Below is a small trained network, with its code and all its weights. Each question gives an input and a class and asks what happens when units are switched off, that is, made to give their printed mean instead of their output.

import numpy as np


def w(rows, s, z=0):
    codes = np.array(rows[::2]) - 128.0
    scale = np.full(codes.shape[1], s)
    scale[-1] = z or s
    return codes * scale


def norm(h):
    return h / np.sqrt((h * h).mean(-1, keepdims=True) + 1e-5)


def f(y):
    return np.maximum(y, 0)


def log_softmax(a):
    a = a - a.max(-1, keepdims=True)
    return a - np.log(np.exp(a).sum(-1, keepdims=True))


def net(x, mask):
    res = np.array(x, float).reshape(1, 7) / 4 @ E
    u = 0
    for l in range(2):
        y = f(norm(res) @ A[l][:, :-1].T + A[l][:, -1])
        res = res + np.where(mask[u : u + 4], y, B[l][:, -1]) @ B[l][:, :-1]
        u += 4
    return log_softmax(norm(res)[-1] @ U[:, :-1].T + U[:, -1])


A, B = {}, {}
E = w([
[48,118,110,173,74,161,103,133,206,254,148,182],'x0',
[111,156,218,94,47,85,153,157,117,77,216,103],'x1',
[101,168,87,101,149,218,99,52,118,136,170,107],'x2',
[126,189,144,105,130,95,112,86,62,142,166,120],'x3',
[37,134,127,59,158,155,203,152,161,152,171,237],'x4',
[94,150,174,102,100,154,105,233,122,151,73,144],'x5',
[119,235,109,107,64,137,104,114,113,135,167,147],'x6',
],0.0088)
A[0] = w([
[122,171,96,129,102,200,90,191,166,165,53,169,4],'L0N0',
[97,78,124,121,104,115,175,128,192,112,188,152,91],'L0N1',
[175,179,206,79,67,52,133,156,27,17,142,79,95],'L0N2',
[128,140,91,49,254,170,181,126,81,29,92,147,51],'L0N3',
],0.012,0.0036)
B[0] = w([
[143,91,115,63,34,101,113,154,202,147,141,132,186],'L0N0',
[176,128,191,145,186,117,173,172,74,37,129,136,168],'L0N1',
[62,104,69,139,1,67,132,186,206,163,187,140,248],'L0N2',
[168,169,151,159,240,199,140,65,97,34,107,146,199],'L0N3',
],0.0082,0.016)
A[1] = w([
[170,142,44,195,74,37,61,96,82,131,94,46,1],'L1N0',
[200,137,89,133,100,195,6,55,91,121,91,42,60],'L1N1',
[196,176,153,152,157,180,79,58,82,160,67,86,52],'L1N2',
[113,221,123,80,71,153,99,74,86,134,218,93,54],'L1N3',
],0.017,0.0016)
B[1] = w([
[184,171,148,166,140,161,138,81,78,32,164,134,253],'L1N0',
[86,119,115,55,201,129,154,146,129,164,83,142,231],'L1N1',
[94,132,130,128,160,120,80,96,99,251,113,116,210],'L1N2',
[206,110,132,198,123,133,122,114,108,46,114,103,247],'L1N3',
],0.016,0.011)
U = w([
[122,121,139,131,249,155,120,55,62,132,96,115,42],'0',
[151,121,148,191,93,118,133,114,110,45,169,129,251],'1',
[45,84,136,103,54,108,125,173,193,185,153,137,32],'2',
],0.012,0.0015)

Each question gives the input, the list of numbers given to net, and the class t.
The units are the neurons (one row each of A and B). Each row of codes is followed by its name. A weight is (code - 128) times the scale printed after its matrix; where a second scale follows, it is the last column's (A, B and U).
mask holds one flag per neuron, layer by layer. A switched-off neuron (its flag False) gives its mean, the last column of its row in B, instead of its output. The means were averaged over made-up inputs and are rounded, as every weight is.
A unit's drop is (log p(t) with every unit on - log p(t) with that unit switched off) / (log p(t) with every unit on - log p(t) with every unit switched off).
unit that matters most: the unit with the biggest drop
top k neurons: the k neurons with the biggest drops, biggest first
k most important neurons of layer l: the k neurons of layer l with the biggest drops, biggest first
input [8,-8,7,5,-3,8,-7], class 2: unit that matters most	L0N0
input [-1,0,-1,-6,6,8,-4], class 2: top 3 neurons	(L1N0; L1N3; L0N0)
input [1,-6,-3,-6,3,-6,8], class 2: top 4 neurons	(L1N0; L1N3; L0N3; L0N0)
input [8,-1,3,5,-2,1,-8], class 2: top 2 neurons	(L1N0; L0N3)
input [-3,1,1,-5,7,-6,7], class 0: 3 most important neurons of layer 0	(L0N2; L0N3; L0N0)
input [8,-7,4,6,4,5,8], class 1: top 2 neurons	(L1N3; L0N2)
input [-6,7,-8,-1,2,-5,3], class 2: top 2 neurons	(L0N2; L1N3)
input [0,8,-8,-5,2,-5,4], class 2: top 4 neurons	(L1N0; L0N2; L1N3; L0N3)
input [1,7,-1,-3,2,2,0], class 2: top 2 neurons	(L1N0; L1N3)
input [6,-1,-1,0,-8,-8,-5], class 0: top 2 neurons	(L0N2; L1N1)
input [4,-1,-2,5,2,5,2], class 2: top 3 neurons	(L1N0; L0N0; L0N3)
